Here is a tiny trained network, its code and every weight. The questions are about switching its units off for an input and a target symbol, where a switched-off unit gives its printed mean instead of its output.

import numpy as np


def w(rows, s, z=0):
    codes = np.array(rows[::2]) - 128.0
    scale = np.full(codes.shape[1], s)
    scale[-1] = z or s
    return codes * scale


def f(y):
    return y / 2 * (1 + np.tanh(0.7978845608 * (y + 0.044715 * y**3)))


def softmax(a):
    e = np.exp(a - a.max(-1, keepdims=True))
    return e / e.sum(-1, keepdims=True)


def log_softmax(a):
    a = a - a.max(-1, keepdims=True)
    return a - np.log(np.exp(a).sum(-1, keepdims=True))


def net(x, mask):
    ids = ['ΠΨβδηθλφω'.index(c) for c in x.split()]
    T = len(ids)
    res = E[ids] + P[:T]
    r = res
    for j in range(3):
        rows = slice(3 * j, 3 * j + 3)
        q, k, v = (r @ M[0][rows].T for M in (Q, K, V))
        z = softmax(np.where(np.tri(T) > 0, q @ k.T / 3**0.5, -1e9)) @ v
        o = O[0][rows]
        res = res + np.where(mask[j], z, o[:, -1]) @ o[:, :-1]
    y = f(res @ A[0][:, :-1].T + A[0][:, -1])
    res = res + np.where(mask[3:7], y, B[0][:, -1]) @ B[0][:, :-1]
    return log_softmax(res[-1] @ U[:, :-1].T + U[:, -1])


Q, K, V, O, A, B = {}, {}, {}, {}, {}, {}
E = w([
[183,133,131,190],'Π',
[96,134,164,85],'Ψ',
[196,102,251,72],'β',
[26,115,96,138],'δ',
[137,149,204,166],'η',
[131,67,62,94],'θ',
[141,132,109,61],'λ',
[128,201,62,103],'φ',
[175,153,121,133],'ω',
],0.023)
P = w([
[110,99,149,61],'0',
[117,140,162,90],'1',
[120,177,157,87],'2',
[110,195,172,99],'3',
[110,224,183,95],'4',
[104,230,171,98],'5',
[113,253,176,102],'6',
[105,244,171,99],'7',
[106,248,164,112],'8',
],0.0038)
Q[0] = w([
[144,222,189,179],'H1',
[150,223,169,99],'H1',
[91,48,76,143],'H1',
[156,106,169,209],'H2',
[91,59,109,96],'H2',
[41,60,134,7],'H2',
[217,180,64,142],'H3',
[141,64,98,138],'H3',
[143,218,153,202],'H3',
],0.013)
K[0] = w([
[82,178,144,165],'H1',
[75,231,88,175],'H1',
[200,56,183,93],'H1',
[169,72,154,155],'H2',
[85,145,27,178],'H2',
[64,153,100,106],'H2',
[121,164,8,185],'H3',
[104,11,95,140],'H3',
[143,255,113,156],'H3',
],0.013)
V[0] = w([
[30,139,34,134],'H1',
[128,175,142,47],'H1',
[43,16,170,148],'H1',
[210,92,164,4],'H2',
[174,2,138,154],'H2',
[177,173,63,155],'H2',
[53,127,149,241],'H3',
[176,160,111,149],'H3',
[4,111,102,113],'H3',
],0.0092)
O[0] = w([
[44,149,78,209,139],'H1',
[233,150,139,216,214],'H1',
[95,62,122,111,46],'H1',
[131,156,162,29,229],'H2',
[72,3,84,27,65],'H2',
[176,131,123,146,18],'H2',
[47,54,135,91,86],'H3',
[166,89,49,140,164],'H3',
[65,192,146,73,4],'H3',
],0.0074,0.0043)
A[0] = w([
[187,140,46,51,230],'N1',
[143,188,127,4,4],'N2',
[176,40,200,152,50],'N3',
[134,118,191,88,189],'N4',
],0.011,0.0022)
B[0] = w([
[204,100,138,70,231],'N1',
[49,172,45,130,254],'N2',
[103,1,121,219,232],'N3',
[78,152,214,165,237],'N4',
],0.0094,0.0081)
U = w([
[159,77,45,185,32],'Π',
[79,184,182,100,43],'Ψ',
[133,139,147,106,139],'β',
[54,125,2,216,254],'δ',
[146,104,197,145,85],'η',
[120,84,62,100,236],'θ',
[144,157,133,70,148],'λ',
[158,196,120,187,144],'φ',
[222,112,146,91,110],'ω',
],0.0076,0.0038)

Each question gives the input, a string of symbols that net reads in full, and the target symbol t.
The units are the heads (3 rows each of Q, K, V and O) and the neurons (one row each of A and B). Each row of codes is followed by its name. A weight is (code - 128) times the scale printed after its matrix; where a second scale follows, it is the last column's (O, A, B and U).
mask holds one flag per unit, heads first, then neurons. A switched-off unit (its flag False) gives its mean, the last column of its rows in O or B, instead of its output. The means were averaged over made-up inputs and are rounded, as every weight is.
A unit's drop is (log p(t) with every unit on - log p(t) with that unit switched off) / (log p(t) with every unit on - log p(t) with every unit switched off).
The circuit of an input: a set's keep is (log p(t) with only the set's units on - log p(t) with every unit switched off) / (log p(t) with every unit on - log p(t) with every unit switched off). Starting from all 7 units, units are removed one at a time, each time the one whose removal leaves the highest keep (on an exact tie, the one counted first), for as long as the keep stays at least 0.8.
circuit, biggest first: the units of the circuit, biggest drop first
unit that matters most: the unit with the biggest drop
k most important neurons: the k neurons with the biggest drops, biggest first
which heads matter: for each layer, one digit per head in row order, 1 if its drop is at least 0.15 and else 0, layers parted by /
input ω η η θ η λ Ψ ω Π, target Π: which heads matter : 111
input Ψ β φ λ δ θ θ η η, target Ψ: circuit, biggest first : [H2; N4]
input ω θ θ φ θ ω η, target φ: circuit, biggest first : [H1; H2]
input Ψ ω η η η η, target η: circuit, biggest first : [H1; N3; H3; N4]
input η Ψ θ ω η ω θ δ λ, target δ: circuit, biggest first : [H1]
input η η θ Ψ β η ω, target λ: circuit, biggest first : [H2; N3]
input ω ω ω η φ η λ, target φ: which heads matter : 110
input η η ω δ δ η η β δ, target Π: circuit, biggest first : [H1; H2; H3; N3]
input λ Ψ ω, target ω: which heads matter : 001
input η Ψ ω η Ψ η η ω η, target η: circuit, biggest first : [H1; N2; N3; H3]
input η ω η λ, target λ: circuit, biggest first : [N2; N1; N3; H2]
input η η θ η η η η η λ, target λ: which heads matter : 100
input η η ω, target ω: 2 most important neurons : [N1; N2]
input Π δ η λ Ψ Ψ, target δ: most important neuron : [N1]
input φ δ ω Ψ η ω η η, target δ: 2 most important neurons : [N1; N4]
input η η ω ω β θ φ ω, target λ: 3 most important neurons : [N1; N3; N2]
input η β ω η θ δ Π, target θ: circuit, biggest first : [H2; H1]
input η η θ η η θ φ, target φ: 2 most important neurons : [N3; N2]
input η η η Ψ ω λ η η Ψ, target Ψ: 2 most important neurons : [N4; N3]
input ω λ Ψ, target Ψ: unit that matters most : H3
input Ψ β Ψ η, target Ψ: 2 most important neurons : [N4; N2]
